Here is a tiny trained network, its code and every weight. The questions are about switching its units off for an input and a target symbol, where a switched-off unit gives its printed mean instead of its output.

import numpy as np


def w(rows, s, z=0):
    codes = np.array(rows[::2]) - 128.0
    scale = np.full(codes.shape[1], s)
    scale[-1] = z or s
    return codes * scale


def f(y):
    return np.maximum(y, 0)


def softmax(a):
    e = np.exp(a - a.max(-1, keepdims=True))
    return e / e.sum(-1, keepdims=True)


def log_softmax(a):
    a = a - a.max(-1, keepdims=True)
    return a - np.log(np.exp(a).sum(-1, keepdims=True))


def net(x, mask):
    ids = ['αδεζηθλμξπφψω'.index(c) for c in x.split()]
    T = len(ids)
    res = E[ids] + P[:T]
    r = res
    for j in range(3):
        rows = slice(2 * j, 2 * j + 2)
        q, k, v = (r @ M[0][rows].T for M in (Q, K, V))
        z = softmax(np.where(np.tri(T) > 0, q @ k.T / 2**0.5, -1e9)) @ v
        o = O[0][rows]
        res = res + np.where(mask[j], z, o[:, -1]) @ o[:, :-1]
    y = f(res @ A[0][:, :-1].T + A[0][:, -1])
    res = res + np.where(mask[3:7], y, B[0][:, -1]) @ B[0][:, :-1]
    return log_softmax(res[-1] @ U[:, :-1].T + U[:, -1])


Q, K, V, O, A, B = {}, {}, {}, {}, {}, {}
E = w([
[141,90,160,157,120,153,154,201,95],'α',
[121,124,94,198,182,139,87,82,107],'δ',
[105,57,146,130,129,237,105,138,150],'ε',
[113,147,118,126,86,73,158,149,114],'ζ',
[183,92,133,170,147,62,118,140,213],'η',
[103,59,115,141,138,106,187,107,110],'θ',
[180,121,156,68,101,161,136,88,136],'λ',
[99,99,141,109,122,114,139,57,201],'μ',
[181,110,74,156,185,146,169,97,119],'ξ',
[106,108,70,157,122,125,122,147,194],'π',
[82,165,113,136,103,166,151,120,96],'φ',
[146,81,70,134,106,155,50,91,1],'ψ',
[135,145,208,169,159,122,130,95,141],'ω',
],0.015)
P = w([
[117,253,110,32,206,74,87,215,175],'0',
[133,170,93,183,38,133,167,72,121],'1',
[126,125,118,215,53,122,186,66,141],'2',
[150,170,150,233,32,160,189,70,168],'3',
[86,159,166,178,124,147,175,92,146],'4',
[90,178,151,190,101,145,173,106,149],'5',
[120,171,170,187,108,174,182,96,172],'6',
[137,186,187,196,89,170,145,96,191],'7',
[136,213,187,200,81,171,146,104,232],'8',
[139,205,193,192,81,187,146,97,222],'9',
[116,225,217,190,69,187,125,90,248],'10',
[144,148,203,203,70,192,131,42,229],'11',
[134,147,187,210,59,170,146,52,233],'12',
[142,146,191,220,80,170,163,48,235],'13',
],0.0045)
Q[0] = w([
[127,81,92,1,182,76,130,179,113],'H1',
[149,106,113,131,109,114,167,120,114],'H1',
[170,106,134,153,97,129,125,133,131],'H2',
[128,133,121,161,94,139,143,97,137],'H2',
[110,128,113,79,182,117,131,145,122],'H3',
[119,142,139,131,141,118,94,141,126],'H3',
],0.025)
K[0] = w([
[145,76,157,224,26,142,192,61,161],'H1',
[194,252,87,107,138,149,43,192,156],'H1',
[96,166,125,115,170,145,158,147,143],'H2',
[123,132,151,79,142,125,107,170,134],'H2',
[137,119,133,170,75,131,142,114,128],'H3',
[123,91,124,124,118,131,168,112,122],'H3',
],0.021)
V[0] = w([
[33,96,111,143,105,106,161,108,113],'H1',
[178,66,95,174,138,68,96,118,88],'H1',
[135,4,114,98,174,152,123,160,158],'H2',
[182,178,166,197,152,172,105,203,96],'H2',
[165,123,170,85,233,159,199,79,94],'H3',
[198,167,90,95,63,175,204,160,183],'H3',
],0.021)
O[0] = w([
[48,59,124,98,142,82,150,141,115,110],'H1',
[181,104,75,232,88,74,162,99,90,47],'H1',
[136,5,171,192,114,196,119,96,156,66],'H2',
[89,111,150,149,169,127,156,254,65,41],'H2',
[104,86,157,63,218,127,183,72,100,250],'H3',
[177,84,48,113,84,96,208,172,129,184],'H3',
],0.009,0.0019)
A[0] = w([
[69,178,71,177,47,240,202,65,42,34],'N1',
[177,117,133,216,96,63,126,142,163,2],'N2',
[64,68,179,90,55,30,78,95,113,75],'N3',
[102,121,133,210,111,2,105,143,103,81],'N4',
],0.0095,0.0078)
B[0] = w([
[92,118,128,2,249,110,82,194,191,253],'N1',
[92,87,182,24,188,63,94,133,106,216],'N2',
[112,139,229,105,28,56,156,171,119,206],'N3',
[115,104,121,124,50,201,100,117,59,205],'N4',
],0.0069,0.0054)
U = w([
[137,73,148,174,93,125,155,253,71,96],'α',
[58,144,80,212,148,113,39,76,110,156],'δ',
[92,30,127,128,102,213,96,160,155,1],'ε',
[114,169,62,129,68,41,133,156,89,186],'ζ',
[197,65,132,131,128,16,32,201,183,122],'η',
[60,48,78,114,114,77,176,88,94,221],'θ',
[209,130,122,55,51,158,109,78,113,61],'λ',
[86,92,122,111,107,90,102,59,180,137],'μ',
[165,92,34,119,176,101,167,101,114,137],'ξ',
[100,106,3,187,52,95,63,171,196,192],'π',
[34,119,91,73,158,88,123,161,140,65],'φ',
[145,47,84,63,104,106,19,132,35,72],'ψ',
[111,176,208,173,144,94,112,112,97,99],'ω',
],0.0049,0.0054)

Each question gives the input, a string of symbols that net reads in full, and the target symbol t.
The units are the heads (2 rows each of Q, K, V and O) and the neurons (one row each of A and B). Each row of codes is followed by its name. A weight is (code - 128) times the scale printed after its matrix; where a second scale follows, it is the last column's (O, A, B and U).
mask holds one flag per unit, heads first, then neurons. A switched-off unit (its flag False) gives its mean, the last column of its rows in O or B, instead of its output. The means were averaged over made-up inputs and are rounded, as every weight is.
A unit's drop is (log p(t) with every unit on - log p(t) with that unit switched off) / (log p(t) with every unit on - log p(t) with every unit switched off).
The circuit of an input: a set's keep is (log p(t) with only the set's units on - log p(t) with every unit switched off) / (log p(t) with every unit on - log p(t) with every unit switched off). Starting from all 7 units, units are removed one at a time, each time the one whose removal leaves the highest keep (on an exact tie, the one counted first), for as long as the keep stays at least 0.8.
circuit, biggest first: the units of the circuit, biggest drop first
most important unit: the unit with the biggest drop
top k neurons: the k neurons with the biggest drops, biggest first
heads that matter: for each layer, one digit per head in row order, 1 if its drop is at least 0.15 and else 0, layers parted by /
input α ζ ζ, target α: circuit, biggest first -> H2
input θ θ φ ψ ξ θ ξ ω θ ψ φ φ θ ω, target θ: circuit, biggest first -> H1, H3
input ψ θ ξ θ δ φ ξ φ δ π ε π θ η, target ψ: circuit, biggest first -> H1, N4, N2
input α η π, target α: heads that matter -> 010
input θ δ δ η, target μ: circuit, biggest first -> H2, H3
input ε ζ ζ ξ φ δ ε, target ε: heads that matter -> 110
input θ ξ θ μ δ ε φ η ξ ξ δ, target θ: circuit, biggest first -> H1, H3
input θ ξ φ ζ ξ ξ δ φ θ π θ α π, target θ: circuit, biggest first -> H1, H3
input λ ψ δ ξ θ θ θ θ δ ξ φ θ ξ, target λ: heads that matter -> 100
input ζ θ λ, target ζ: circuit, biggest first -> H2, H3
input λ ω θ ξ ω δ π λ ψ θ μ λ, target λ: heads that matter -> 100
input ξ π ξ ξ, target ξ: circuit, biggest first -> H3, H1
input φ μ α θ ω, target φ: heads that matter -> 110
input α ψ ξ, target α: heads that matter -> 010
input δ ξ ξ, target δ: heads that matter -> 001
input φ φ φ φ μ μ θ θ δ α, target φ: circuit, biggest first -> H1
input λ μ ε φ ξ φ θ δ π μ μ, target λ: circuit, biggest first -> H1, H2
input ψ θ ζ δ, target ψ: top 3 neurons -> N4, N2, N1
input η ξ φ μ, target η: top 2 neurons -> N2, N1
input ξ α θ, target ξ: most important unit -> H3
